Below is a small trained network, with its code and all its weights. Each question gives an input and a target symbol and asks what happens when units are switched off, that is, made to give their printed mean instead of their output.

import numpy as np


def w(rows, s, z=0):
    codes = np.array(rows[::2]) - 128.0
    scale = np.full(codes.shape[1], s)
    scale[-1] = z or s
    return codes * scale


def f(y):
    return y / 2 * (1 + np.tanh(0.7978845608 * (y + 0.044715 * y**3)))


def softmax(a):
    e = np.exp(a - a.max(-1, keepdims=True))
    return e / e.sum(-1, keepdims=True)


def log_softmax(a):
    a = a - a.max(-1, keepdims=True)
    return a - np.log(np.exp(a).sum(-1, keepdims=True))


def net(x, mask):
    ids = ['Ωαβεζηθλμπστφψ'.index(c) for c in x.split()]
    T = len(ids)
    res = E[ids] + P[:T]
    u = 0
    for l in range(3):
        q, k, v = (res @ M[l].T for M in (Q, K, V))
        z = softmax(np.where(np.tri(T) > 0, q @ k.T / 3**0.5, -1e9)) @ v
        res = res + np.where(mask[u], z, O[l][:, -1]) @ O[l][:, :-1]
        u += 1
        y = f(res @ A[l][:, :-1].T + A[l][:, -1])
        res = res + np.where(mask[u : u + 4], y, B[l][:, -1]) @ B[l][:, :-1]
        u += 4
    return log_softmax(res[-1] @ U[:, :-1].T + U[:, -1])


Q, K, V, O, A, B = {}, {}, {}, {}, {}, {}
E = w([
[133,94,168,136,167,104],'Ω',
[86,68,167,77,79,124],'α',
[104,125,81,199,164,145],'β',
[156,101,55,141,111,95],'ε',
[212,133,112,80,155,107],'ζ',
[42,107,184,166,165,107],'η',
[115,159,127,76,214,90],'θ',
[165,111,154,94,98,183],'λ',
[40,124,120,133,105,82],'μ',
[85,184,104,82,144,121],'π',
[127,168,75,113,127,37],'σ',
[114,98,127,166,96,161],'τ',
[251,109,194,200,153,42],'φ',
[174,180,66,111,91,129],'ψ',
],0.019)
P = w([
[122,216,154,253,42,173],'0',
[141,169,124,215,76,155],'1',
[158,122,98,179,109,145],'2',
[166,91,78,142,124,123],'3',
[170,65,77,118,147,122],'4',
[180,44,66,100,161,106],'5',
[174,36,69,90,161,107],'6',
],0.0057)
Q[0] = w([
[203,250,128,104,122,109],'L0H1',
[64,214,196,86,134,120],'L0H1',
[87,167,159,55,173,112],'L0H1',
],0.013)
K[0] = w([
[148,247,207,101,97,128],'L0H1',
[34,185,149,44,130,184],'L0H1',
[54,161,158,10,155,143],'L0H1',
],0.011)
V[0] = w([
[132,254,167,191,77,193],'L0H1',
[202,147,204,187,131,123],'L0H1',
[74,135,187,134,85,173],'L0H1',
],0.0053)
O[0] = w([
[165,2,86,64,218,111,105],'L0H1',
[21,101,168,94,152,113,187],'L0H1',
[182,141,53,113,165,140,5],'L0H1',
],0.0074,0.0028)
A[0] = w([
[131,147,171,232,26,137,115],'L0N1',
[144,129,55,120,161,183,19],'L0N2',
[214,123,91,46,128,67,145],'L0N3',
[69,209,103,91,254,128,1],'L0N4',
],0.0089,0.0049)
B[0] = w([
[105,92,91,80,253,157,254],'L0N1',
[107,66,143,126,64,107,107],'L0N2',
[104,179,165,164,117,147,209],'L0N3',
[166,133,104,72,85,105,129],'L0N4',
],0.013,0.0035)
Q[1] = w([
[2,87,121,61,142,41],'L1H1',
[180,141,178,119,93,161],'L1H1',
[205,66,76,190,98,187],'L1H1',
],0.0091)
K[1] = w([
[138,35,66,136,166,30],'L1H1',
[145,190,94,143,82,155],'L1H1',
[29,111,119,100,31,255],'L1H1',
],0.0079)
V[1] = w([
[164,104,107,212,153,151],'L1H1',
[164,177,55,194,96,147],'L1H1',
[2,79,94,114,85,93],'L1H1',
],0.0061)
O[1] = w([
[149,135,174,74,142,143,254],'L1H1',
[120,192,105,101,255,108,124],'L1H1',
[64,72,86,134,104,55,141],'L1H1',
],0.0089,0.0029)
A[1] = w([
[197,162,211,187,100,100,51],'L1N1',
[119,64,163,136,216,76,107],'L1N2',
[128,111,182,99,88,83,66],'L1N3',
[148,147,180,44,2,107,2],'L1N4',
],0.0095,0.0076)
B[1] = w([
[105,78,96,121,209,136,138],'L1N1',
[122,155,137,126,52,130,255],'L1N2',
[147,145,9,149,147,161,122],'L1N3',
[89,88,177,152,149,136,133],'L1N4',
],0.014,0.0035)
Q[2] = w([
[41,135,216,103,121,196],'L2H1',
[67,178,156,106,83,141],'L2H1',
[4,99,162,131,98,139],'L2H1',
],0.015)
K[2] = w([
[254,26,164,180,85,70],'L2H1',
[221,157,46,129,48,3],'L2H1',
[233,18,68,145,142,23],'L2H1',
],0.0086)
V[2] = w([
[162,83,112,255,141,132],'L2H1',
[176,151,123,175,90,103],'L2H1',
[206,83,184,48,108,23],'L2H1',
],0.01)
O[2] = w([
[154,77,143,155,244,128,246],'L2H1',
[162,184,69,196,50,98,90],'L2H1',
[207,168,155,71,119,2,6],'L2H1',
],0.0071,0.002)
A[2] = w([
[87,176,148,209,153,141,162],'L2N1',
[96,90,183,3,125,153,2],'L2N2',
[65,127,72,96,189,97,68],'L2N3',
[44,169,97,120,67,131,85],'L2N4',
],0.012,0.0045)
B[2] = w([
[117,102,193,186,112,95,253],'L2N1',
[153,155,67,215,77,72,204],'L2N2',
[236,80,51,120,203,29,230],'L2N3',
[1,192,65,101,204,170,190],'L2N4',
],0.0079,0.0035)
U = w([
[138,104,211,116,114,38,232],'Ω',
[85,94,74,124,17,93,153],'α',
[117,112,126,251,145,130,2],'β',
[209,137,45,140,165,98,165],'ε',
[122,146,181,97,198,143,126],'ζ',
[48,122,172,118,142,124,95],'η',
[147,155,132,65,124,86,144],'θ',
[209,150,111,114,86,186,206],'λ',
[59,106,131,78,179,78,38],'μ',
[83,153,109,70,138,158,117],'π',
[115,168,126,177,141,56,74],'σ',
[69,70,128,59,157,246,134],'τ',
[116,127,146,124,142,111,82],'φ',
[144,186,97,205,111,174,116],'ψ',
],0.012,0.0067)

Each question gives the input, a string of symbols that net reads in full, and the target symbol t.
The units are the heads (3 rows each of Q, K, V and O) and the neurons (one row each of A and B). Each row of codes is followed by its name. A weight is (code - 128) times the scale printed after its matrix; where a second scale follows, it is the last column's (O, A, B and U).
mask holds one flag per unit, layer by layer, with each layer's heads first. A switched-off unit (its flag False) gives its mean, the last column of its rows in O or B, instead of its output. The means were averaged over made-up inputs and are rounded, as every weight is.
A unit's drop is (log p(t) with every unit on - log p(t) with that unit switched off) / (log p(t) with every unit on - log p(t) with every unit switched off).
The circuit of an input: a set's keep is (log p(t) with only the set's units on - log p(t) with every unit switched off) / (log p(t) with every unit on - log p(t) with every unit switched off). Starting from the 12 units with the biggest drops (on a tie, the unit counted first), units are removed one at a time, each time the one whose removal leaves the highest keep (on an exact tie, the one counted first), for as long as the keep stays at least 0.8.
circuit, biggest first: the units of the circuit, biggest drop first
unit that matters most: the unit with the biggest drop
k most important neurons: the k neurons with the biggest drops, biggest first
k most important neurons of layer l: the k neurons of layer l with the biggest drops, biggest first
drop when u is switched off: that unit's drop, to one decimal
input λ φ τ φ, target τ: 3 most important neurons : L1N3; L1N1; L1N2
input τ ε σ ε ψ ε λ, target λ: 2 most important neurons : L2N2; L2N4
input ε ε α η ε λ, target λ: circuit, biggest first : L0H1; L2N4; L2H1
input ζ σ σ η φ λ, target Ω: circuit, biggest first : L2H1
input α ε μ τ β φ θ, target Ω: 3 most important neurons of layer 0 : L0N1; L0N4; L0N3
input β β μ, target μ: circuit, biggest first : L1H1; L2N4
input ε ε τ β ε μ α, target α: 2 most important neurons : L2N2; L0N3
input ε α ε φ Ω ε σ, target Ω: circuit, biggest first : L1N4; L1H1; L0N1; L0H1
input ε τ ε ψ φ μ ε, target α: circuit, biggest first : L1H1; L0N1
input ζ ε ψ π ε θ, target θ: 3 most important neurons : L0N4; L1N2; L1N3
input τ Ω ε τ α α, target α: 2 most important neurons of layer 0 : L0N3; L0N1
input φ ε τ τ τ, target α: 3 most important neurons : L1N2; L0N3; L1N3
input ε φ τ, target Ω: circuit, biggest first : L2H1; L0H1
input β ε μ λ σ, target σ: unit that matters most : L0N3
input ε ε β ε, target β: 2 most important neurons : L2N1; L1N2
input ψ ε τ τ λ ε, target τ: circuit, biggest first : L2H1; L0N1
input π π φ τ θ, target Ω: 3 most important neurons : L0N3; L1N4; L0N1
input θ ε ε π, target π: 3 most important neurons : L2N4; L0N1; L0N4
input σ α φ ζ, target Ω: 3 most important neurons : L1N4; L0N1; L2N4
input α α π β ε ζ, target ζ: most important neuron of layer 2 : L2N2
input α α τ ε φ π, target Ω: 2 most important neurons of layer 0 : L0N1; L0N3
input σ φ τ ε τ τ, target α: 2 most important neurons : L1N2; L1N3
input β φ ε, target Ω: 3 most important neurons : L1N1; L2N4; L2N2
input ε ε ε β ε ζ π, target π: 3 most important neurons : L0N1; L2N4; L0N4
input φ τ ε ε ε σ, target Ω: 3 most important neurons : L1N4; L0N1; L0N3
input ε σ μ, target μ: 3 most important neurons : L2N4; L2N3; L0N3
input φ τ μ, target Ω: unit that matters most : L2H1
input ε ψ ε ε φ τ ζ, target Ω: 4 most important neurons : L1N4; L0N1; L0N3; L2N4
input ε α τ τ, target τ: 2 most important neurons of layer 2 : L2N1; L2N3
input ε τ ε, target τ: drop when L2H1 is switched off : 0.8
